[[-29 -29  -4 -19 -30]
 [  0 -23  39  24 -11]
 [ 18  -4  13  24   9]
 [-32  46 -42 -41 -14]
 [ 21 -13 -30  38  -1]
 [ -1 -20   2  21 -13]
 [ 13  13  74   8  10]
 [ -8  35 -20  -5  19]]
:
[[-32  46 -42 -41 -14]
 [ -8  35 -20  -5  19]
 [ 13  13  74   8  10]
 [ 18  -4  13  24   9]
 [ 21 -13 -30  38  -1]
 [ -1 -20   2  21 -13]
 [  0 -23  39  24 -11]
 [-29 -29  -4 -19 -30]]

[[ 29  30  -9  -2  19  43   0  25]
 [-12  -3  25  23  -4   4  -6 -21]
 [ 25  35  59  16  -9  59 -20  -8]
 [ -4  25 -10  19   1  50 -26 -17]
 [ -3 -15  29 -15 -26 -28  -1 -11]
 [-12 -17   6 -22 -28 -21 -17 -39]
 [-20   5 -23  37  19   6  11  29]]
:
[[ 25  35  59  16  -9  59 -20  -8]
 [ 29  30  -9  -2  19  43   0  25]
 [ -4  25 -10  19   1  50 -26 -17]
 [-20   5 -23  37  19   6  11  29]
 [-12  -3  25  23  -4   4  -6 -21]
 [ -3 -15  29 -15 -26 -28  -1 -11]
 [-12 -17   6 -22 -28 -21 -17 -39]]

[[ 18  -2  71   7]
 [ -1 -11  22  -2]
 [  6  -3  37  -1]]
:
[[ 18  -2  71   7]
 [  6  -3  37  -1]
 [ -1 -11  22  -2]]

[[ 51   0   0  53  13  14  16]
 [ 28 -24  -3  21   0   4  12]
 [-21   8  10 -10   7  -7   3]
 [ 60   4   8  74  31  11  25]
 [ -5   6 -15 -10 -29   6 -14]
 [  9 -16  -5 -33   9  10 -14]
 [ -7  16 -29 -13 -57  13 -25]]
:
[[ -7  16 -29 -13 -57  13 -25]
 [-21   8  10 -10   7  -7   3]
 [ -5   6 -15 -10 -29   6 -14]
 [ 60   4   8  74  31  11  25]
 [ 51   0   0  53  13  14  16]
 [  9 -16  -5 -33   9  10 -14]
 [ 28 -24  -3  21   0   4  12]]

[[ 69   6  -5  24]
 [ 43  10 -24 -48]
 [ -7  38 -38  27]
 [  8 -37  25   0]]
:
[[ -7  38 -38  27]
 [ 43  10 -24 -48]
 [ 69   6  -5  24]
 [  8 -37  25   0]]

[[ 8 23]
 [13 59]
 [ 6 12]
 [-3  0]
 [-3 -2]
 [-3  2]
 [12 54]
 [-3 -1]]
:
[[13 59]
 [12 54]
 [ 8 23]
 [ 6 12]
 [-3  2]
 [-3  0]
 [-3 -1]
 [-3 -2]]
